Each row is followed by its class.
[ 19.5 -20.0   0.3   6.1 -16.7 -22.6   2.7   6.8   0.8 -12.9  14.9 -14.3
  26.4 -62.0 -17.3  -1.9   4.4  -1.6   2.0   2.5   6.3  -1.7  22.0]	Zg
[ 50.2  -5.4   9.2   7.3 -35.7 -14.7  -4.7   7.5   1.6 -20.3  26.1  -4.3
   3.4 -26.1  -4.3  -2.2  -1.9  -1.5  -2.5  12.1   6.2  -8.0 -16.8]	Jq
[ 26.2 -13.6  -1.4   4.8 -21.1 -16.2  -0.4   5.9  -0.6 -23.3  33.2  -9.4
  16.2 -47.8 -14.4  -2.3   2.3  -2.2   0.3  13.1   5.7  -2.8  12.0]	Zg
[ 19.2  -6.5   6.4   4.2 -15.5 -14.1  -3.1  16.8  -1.4 -22.5  17.7 -15.2
  17.6 -53.3 -12.5  -3.5   2.5  -3.4   6.0   3.1   4.3  -2.8  -0.1]	Zg
[ 33.0  -5.1  11.2   3.7 -22.2  -9.1  -0.4  -1.2  -3.6 -14.3  25.0  -9.8
  12.2 -25.4 -11.7  -2.0  -1.3   0.3   2.3   5.8   3.5  -3.9 -11.5]	Zg
[-64.1  20.0 -25.5  -1.5  39.2  25.0   4.1   6.1  -4.5  20.7 -38.9   8.5
 -16.7  19.7   6.8 -11.7  -8.6  -0.5   8.1  -3.7  -7.3  -3.1  22.0]	Qz
[ 44.3  -6.0   7.8  -3.8 -32.6 -15.5 -15.9   9.5   4.0 -22.2  27.2  -7.3
  15.4 -27.6 -11.0   1.7   2.2  -3.9  -4.0  11.2   7.8  -2.7 -21.8]	Jq
[-43.3  12.0 -17.8  -8.7  23.1  14.3  -1.5  -1.4   0.9  12.8 -29.1   5.2
 -12.6   7.5   3.2  -9.9  -0.8  -2.6   5.5  -3.5   0.9  -7.2  27.8]	Qz
[-48.7  12.0 -14.6  -2.3  21.1   3.9  -2.7   6.4  -0.4  10.4 -20.5   1.3
 -11.1   2.2  -0.4  -4.1  -1.5   3.7   3.3  -4.9  -3.3   6.3  13.2]	Qz
[ 36.8  -5.5   7.3   8.7 -25.9  -9.7   0.1  10.0   3.2 -22.8  18.5 -21.5
  10.7 -34.9  -6.6  -6.5  -0.3   0.7  -3.0  12.2  10.0  -8.5  -9.2]	Jq
[ 40.9  -5.8   5.4   7.1 -28.7 -11.7   0.0   7.7  -3.0 -20.1  21.1 -16.6
  19.2 -31.3 -14.7   3.1   1.3  -0.8  -1.0  11.7  -3.8  -4.5  -8.0]	Jq
[-39.4  11.5 -13.6  -9.9  13.4  17.7   2.1  -4.5   3.9  10.3 -23.4   6.2
 -15.1  17.3   0.4   0.6  -6.4   0.7   1.1  -4.3  -5.5  -3.6  10.9]	Qz
[ 19.4 -15.5   1.7   8.4  10.5 -14.3   6.4   2.6   5.0  -5.7  15.2  -4.4
  19.5 -49.5  -5.7  -0.6   4.3   1.8  -1.0  -2.6   6.8   3.4  20.9]	Zg
[ 44.1  -1.6  13.2   4.9 -33.2 -11.4   2.9  22.1  -0.4 -30.8  28.5  -9.4
  17.5 -30.3 -18.2   2.6  36.2  -2.3   4.7 -14.0   7.7   3.9  -4.1]	Jq
[ 34.7 -18.1   3.0   7.2 -23.4 -20.0   5.4   4.9   1.4 -23.1  32.5 -14.0
  19.3 -40.2 -16.3  -2.0  -6.8  -0.4   1.1  -5.5   1.8  -4.3  -3.6]	Jq
[ 20.2  -8.4   0.2   0.2 -20.9 -14.4   3.1  13.0   1.0 -15.9  30.2  -6.0
  17.6 -42.4 -16.3  -6.3   2.8  -1.6   0.6   4.1  -6.0  -1.1   8.0]	Zg
[ 32.7   1.6   6.9   7.1 -23.6  -4.8  -3.9   6.6  -3.2 -11.0  13.8  -5.4
  12.3 -30.3 -10.0 -21.3  -2.0  -3.0  -1.3   5.9  11.3  -2.9  -2.5]	Jq
[-61.3   7.0 -19.6  -5.9  22.6   9.1   0.8   3.0   0.8  11.3 -19.2   8.5
  -5.6  -4.8   2.6 -15.4   5.1  -3.8  10.0  -5.8  -5.8  -1.3  43.3]	Qz
[ 36.1  -8.1   9.1  -4.5 -16.1 -10.1   2.8   3.4   5.3 -13.3  27.4  -1.2
  17.9 -36.6 -14.2   0.6   4.3  -1.5  -4.4  -2.4   1.8   3.0   2.2]	Jq
[-34.4  10.6 -12.1  -6.3  29.0  18.7   2.0   0.6  -0.8  16.3 -30.8   6.7
  -3.7  12.1   8.4 -14.2   7.0  -4.8   2.4   2.4  -1.5  -4.5  23.2]	Qz
[  9.1 -17.8  -0.9   2.2  -7.9 -14.1   3.6   8.2   3.5  -4.4   9.7 -10.4
  20.9 -51.9  -4.5  -5.3  -8.1  -8.7   5.0   4.7   6.3  -4.4  23.0]	Zg
